Each row was made from one walk, in order. Every step used is in the known rows, and no mark comes twice. Write each row's walk.
Known rows:
v n g b e r w q: [-424  465  265  113  145  297 -111  194 -181 -666 -143  -98 -122 -373
  192 -503  163  175  -22 -174  -39  161  -42 -259  -30  217  200  -68
 -215 -128   62   -2   76  192  744  -12 -255 -348  -73 -375   62 -165]
g b p e r v n w q: [-395  367  374   17   22  163 -161  287  -52 -826 -373  -49   18 -365
  209 -505  385  213   18 -373  -90   93  212 -297 -314  332  436 -166
 -162   -7   55  146   37  213  518   16 -182 -400 -208  -93   52 -156]
n g b p e r q v h: [-218  325  225   18   77  250  -31  215   18 -512 -390   64   51 -227
 -112 -622  129  144 -172 -206 -183  -87  -77 -154 -337  499  336 -344
  -24 -284 -172  132  134  283  636 -242 -159 -189 -121 -276  -16  -76]
n w q v h: [-124  194  239  -87 -111   31  110   70   66 -415 -114 -258  -24 -117
  361 -303  134   68 -143 -288  -42  100   63  -73 -138  157   24  -81
  -48   22   16    9  172  -59  254    2 -259  -82  122  -92  146  -20]
g n h b e r w: [-350  264  242   97    4  330   82  118    3 -438 -117  -64  -89 -287
  144 -349  136  152 -165 -193 -299  115    1  -84 -158  154    1 -321
 -151 -218  -99  -82  163   95  568   50  -42 -194  -15 -279   -1  -80]
w h g n: [ -12  103  107   23  -52  -29   11  126  -62 -108 -132 -211  126 -218
 -127 -210  125   91  -96 -379 -428   27   51   35 -155   46  -72 -194
  -31 -328  209  137 -122  100  232   97 -111  -33  146 -211   -8    2]
g b p e r v n: [-270  317  248   -5  137   88 -152  164 -165 -570 -323  133   19 -270
  -26 -473  309  223 -170 -287  -80  -19    8 -182 -264  319  527 -211
  -42 -141  -28   83   56  224  574  -64 -106 -237 -216  -85 -144  -61]
e p g b: [ -38   81  142   56   66   69 -139  143  102 -253 -391   42  114 -203
 -184 -260  143  123  -23 -259 -372  256  -16  -48   33  192  -47 -284
  173 -268  101  202  -80  198  434   80 -266 -117   67  -47 -202  102]
b p e r g h n w q: [-466  197  294   24  -90  312 -235  297  237 -607 -375  -66  122 -294
  -18 -473  392  202   59 -272 -364  196  124 -184 -437  363  235 -200
 -175 -204   92  139  -60  261  476   55 -139 -320 -168  -66  -17 -238]
r g n w e p: [-107  409  313  -96  -88  151   81  -10 -152 -440 -144  -86   59 -122
   55 -433  191   83  184 -336 -436  206  -57 -277 -213  214    4 -302
   38 -223  242   66   84  283  311  289 -217 -178   -9 -226  -18  -82]
w r g e p: [ -69  333   81  -60   82  100 -261  116 -234 -326 -148  -86  -55 -206
 -296 -431  148   79  -17 -200 -381  174 -148 -253 -199  251 -103 -168
   20 -278  191  142  -25  237  477  105 -172  -94   -4 -189 -191   42]
v n g h b e r w: [-434  359  257  293  116  275  -73  209   96 -617  -55  -12 -163 -251
   59 -536  239  282 -146 -182 -137   41  -97 -106  -78  183  275 -151
 -141 -320  -80 -187  258  136  761   27 -160 -251  -83 -382  -37 -216]
v n h g b p e r w: [-229  311  228  139  -30  301   67  336  -15 -659 -299  -12   82 -458
  -59 -519  238  135 -233 -169 -235   89   65  -41 -329  192  377 -311
  -73 -227  -65    3  104  216  548  -76 -137 -375 -166 -119  -43 -173]
b p e g h n w r v: [-288  233  242  -35 -113  199 -214  247  297 -746 -285  -29   12 -154
  -14 -409  375   95   -2 -248 -354  109  110 -204 -666  183  284 -367
    6 -226  126   87   47  208  497  218  -69 -275 -134  -82 -204 -250]
q v h n g b: [ -53  144  146  -55 -114  145   10  163  177 -269 -154 -164   57  -15
  119 -322   90   13 -279 -234  -29   16 -240   18 -107  214  131 -300
   82 -203 -151   67   68  126  579 -108 -192   27   57  -88  -62  -76]
q v h n w e p: [ 161  304  203 -151 -198   42    2  127  118 -424  -70 -232   30  -36
  139 -413  193  213 -176 -365 -168  153 -101  -13 -209  105   29 -328
  -15   24  140   -2  291   63  330  286 -307   18    6  -72   34  -32]
g n h b p e: [-253  156  405   60  -64  143   64  384  202 -393 -353  -13   71 -366
  -62 -208  135  186  -36 -189 -293  -29    9  -95 -406  263  154 -390
    3 -155 -240    2  -68  123  286 -106  -26  -91  -97  145 -156 -141]
r e g h n w: [-311  193  163   65 -130  251   11   12  312 -458 -223  -35   38    1
  200 -333  256  -48   84 -252 -372   52   64  -88 -256  151  -68 -339
   25 -429  108   12   14  119  466  174 -137 -134 -102 -358  -66 -189]
b p e g n h v q: [-214  389  385  -53   14   82   51  320  229 -413 -276   78   87 -386
  110 -167   37  -55  122 -196 -198  -20   56 -451 -247  323  227 -408
   37 -349 -133  -37   31  135  443 -118 -286  -71    8 -103  -92 -228]
w r v n: [-135  233   94 -106   73  -89 -167   -5 -276 -454   -1  -22   -1 -138
   98 -350  192   26 -278 -193    9  107  -56  -92 -275   56  202   33
  -65  -57  163   -3  106   26  361  -11   12  -93   11 -188 -193   29]
q v n w r b: [ -66  349   63  -79   15   43    8  -12 -261 -571  -53 -185 -106 -182
  172 -461  190   82 -252 -238   45  157    2   66 -438   77  115  -55
 -156   34   23  120  271   83  332    0 -131  -95   32 -140 -134   13]
e r q v h: [ -50  156   19  -70   93   47   28 -120  -96 -203 -130    2   67  -93
   56 -447  121   52 -326 -256 -126  -18  -57   23  -94  240  -46 -135
  -86 -272   43   21  264   60  430 -138  -81   -5   15 -422  -12  154]
g h n w q v: [-103   83  176   12 -181  111 -108  155  322 -351 -250 -283   87  -76
  169 -231  275  140  -33 -396 -239   82  221   12 -296  193    2 -172
  -82  -99   27  139  -13   97  362  122 -164  -79   23  -17  -60 -120]
n g e p: [  -8  367  170   89   28  113  -89  276   78 -341 -265  -67    0 -229
 -174 -362  115  105  108 -210 -240   36 -152 -395 -177  239  -16 -276
  197 -360   87   31  -67  123  565   42 -244  -51 -102 -210 -143  -69]
w h v n g b e: [-189  443  246  256   35   63 -177  376 -103 -400 -179 -231 -191 -160
   83 -286  110  120 -116 -252   -5   53 -137 -203 -123  216  411  -73
  -91 -143   68  109   68  124  595  -19 -283  -52   97 -168   -3 -246]
q v h b e p g: [-135  171  267   39   54   10 -218  214  241 -306  -80  -41  -54   75
 -156 -375   26  470 -280 -299 -222  204 -205  137   -7  304   -7 -187
  -79 -109  -98   25  294  -12  490   76 -372   88  161  -52  -93   68]
e g h b n w: [-318   13  264  284   59  170  197  173  277 -425 -260  -94 -113 -231
  239 -173  275  154  161 -294 -239  109  -44 -137  -41  177 -100 -443
  -23 -232   38  -17  210  128  471  151 -205 -105  -20 -153  101 -137]
r w q v n h: [-156  334  255  -90  -81   78  -14  111    1 -583  -99 -250    7 -219
  335 -402  107  -44 -219 -195 -135   49   99  -52 -262   68  237   34
 -120  -45  -12  -61  153   64  296 -109  -73 -193   14 -144 -171  -71]
p e r b g n h v q: [-326  398  248 -140   24  201   38  218   55 -502 -260   -9  -46 -506
   69 -286  162  -75   38 -168 -219  243  129 -251 -210  297  142 -264
 -147 -400  -96  108  132  216  688 -249 -138 -118   44 -370  -24 -169]
r g e p: [ -83  336  155   24   42  107 -105   98  -63 -262 -211  -58   14  -96
 -184 -348  140   76   42 -225 -376  107 -187 -228 -142  301 -104 -165
   71 -382  140   83    0  172  469   55 -182  -47  -82 -195 -197    9]
p e g h b n: [-307   22  266  156  133  111   64  218  338 -384 -253   52  -94 -289
  -98 -218  268  184  128 -242 -386   46  -60  -67 -125  244  115 -411
  -78 -338   -4   42   66  203  554   60 -165  -64   -4  -88 -207  -74]
w r b e g h v n: [-168  437  167   79  221   27 -118  125 -189 -444  -48 -152 -312 -187
  -45 -361  227  100  -55 -227  -47  152  -42  -15 -259  115   47  -84
 -127 -275  150   61  221  168  708  114 -262 -102   35 -357 -168 -149]
g b p e r w h v: [-129  325  102  151   23  209  -90  294    6 -442 -437 -121  -21 -519
  -95 -403  271   85 -184 -211 -334  120  195 -103 -396  221  540 -319
 -281 -210  121  244   36  219  437  106 -100 -218   -6   -7  -99  -89]
q v h g b: [  52   45   99   25  -45   23  173   53   12 -104 -106 -190   61  -10
  -20 -288   60  104 -305 -328 -112   53  -49  216  -19  231  -28 -255
   -1 -215  -63  124  124   33  443  -39 -235   29  146  -99   84   50]
n g h b e: [-350  150  306  318   44  160  -28  271  239 -344 -192  -80 -131  -75
  -27 -292   97  236   -3 -167 -146   78  -94  -62 -179  314   63 -187
  -19 -247 -101  -30   55   11  588  -37 -106  -44  -13 -164    0 -197]
w e g b: [ -74  204  274    2   78   18   78   -4  -31 -274 -220  -60  -31 -228
   56 -340   91   -8  173 -238 -261  125  -27 -136  -63  130   94 -339
  -35 -201  230  140  -14  220  408  137 -167  -98   12 -208  -20    4]
b e r g n h: [-415  318  249  -84   43  282  -46  -16 -282 -332 -116   26  -95  -68
   80 -419   83   49 -102 -195 -294  119 -163 -296 -135  294  152 -181
   85 -272   -7  -21   49  205  604  -72 -124 -182   10 -367   10  -94]
q v n h b p g e r w: [-288  407  339  136  -28  181 -304  368  199 -640 -234  -18   81 -255
  -63 -607  123  401 -282 -258 -347  -10  -34  -68 -387  299  536 -196
 -148 -171 -262  -23  205  262  545 -112 -187 -226  -68 -110 -151 -132]
w q v h: [ -71  140  209 -160   12  -72   11   41  -19 -231  -89 -219   -6 -129
  183 -290   70   83 -200 -262  -56   49   -2    9  -58  172   11  -26
  -71  -34   20   21   86  -39  281  -80 -201   10  126 -100   31   70]
h b g e: [-259  156  247  220   28   72  -42  280  194 -194 -237 -118  -65 -290
 -135  -64  124  340   76 -144 -190  119 -142  -54 -150  232 -156 -214
 -227 -234  -71   40   39   65  435  -57  -65  111  -36  -29  -20 -131]

Write each row's walk:
[-177  262  272 -144 -104  146 -106  124   24 -550 -108 -115   69  -87
  194 -628  212  -47 -174 -289 -143  167 -134 -131 -176  216  349 -265
  -17 -190  181   97   80  212  734   16  -50 -216  -55 -436  142  -87]
w e r v h n g b
[  94  405  131  -25 -102  155 -160  282  251 -380 -189 -163  131    9
 -153 -420  125  112 -130 -301 -305  -81 -249 -103 -287  333 -243 -264
   51 -426  -10   50  134  183  648  -52 -211   34 -127 -394 -200  -65]
r q v h n g e p
[-227  463  345   35  -38   63  -22  333  225 -541 -280  -56   21 -417
  166 -204  147   48  179 -338 -337  -25  151 -448 -269  250  287 -384
 -102 -303   44   63   80  161  301  102 -383 -126   84 -125   26 -251]
b p e g n w h v q
[-192  331  257  -85 -103   60   63  -31  -45 -525   10   -7  247 -147
  231 -496  133   86   51 -467 -284  192  241 -237 -202  311  102 -250
 -199 -230  223   88  152   88  482  141 -159 -230   52 -544  321  -69]
h g n w e r v q
[-305  121  170    6   62  136  -73  133  264 -363 -168   18   -7 -247
 -167 -418  201  297 -196 -200 -220   99  -72   95 -166  324   21 -228
 -405 -329  -93   65  333  138  525 -182  -31   62   19 -270  -82    6]
p e r q v h b g
[ -91  329  266 -121 -146   77 -193  330  257 -372  -86 -285   73  -87
   43 -362   90  135 -104 -285 -154  -35 -158 -140 -272  269   67 -105
  -56 -181  -58   62  -55  101  588 -102 -257   -3   29 -184  -43 -137]
w q v h n g e
[-132  312  195 -163  -63  125 -296  291  178 -371  -80 -218   57 -195
   -5 -531  160  178 -133 -349 -140  -17 -121 -245 -154  269  162 -168
  -94 -231   -2   77  -28  168  724  -74 -289  -59   12 -316   39  -75]
w q v h n g e r
[ -90  160   87   46   83  132   22   45 -164 -143  -48 -109  -99    4
  -94 -428   69  337 -343 -361  -57   95  -89  104   53  333   60 -270
 -103 -153  -53  105  216   47  699   27 -350  -11  115 -247  225   33]
q v h g b e r
[-181  144  163  251  -89  123  -51  317   94 -391 -410 -166   26 -224
  160 -110  198   99  -53 -296 -334  312   41  -88 -239  241  338 -251
  -80  -30  156  330   40  194  394   91 -282 -139  258  -15   73 -119]
p g b n w h v
[-405  143  441   33  -84  130  151  277  172 -433 -155 -285  -79 -395
  289  -70  231  257  123 -274 -169  182  -16  -84   73   95 -350 -238
 -173 -122  -61  -67  132   84  325   38 -220 -100   91 -115  294 -208]
v h b g n w q
[-197  156  339   45   16   26  -47  178  195 -246 -259   24  263  -46
 -112 -268   29  375 -212 -311 -366  -46 -104  216 -304  401 -126 -230
 -142 -243 -243   69  150  187  282 -141 -129    2   53 -138  -93   -6]
r q v h b p g n
[-267  396  165  -65   28  116 -177  -69 -105 -628  -42  -38 -185  -26
  118 -621  233   73  -48 -345 -289  -90  118 -192 -214  161  324 -231
   27 -275   13   -9  175  267  490  167 -289 -194   41 -384 -103 -139]
q v n w r e g h
[ 102  280  217  119  -72  160  240  165 -120 -472 -237 -254   59  -54
   54 -417  150  255  -26 -450 -329  184  -23  105 -174  421 -268 -429
 -151  -39  173  216  364  233  480  189 -310 -122  -16 -348  307  -34]
r q v h g b n w e p
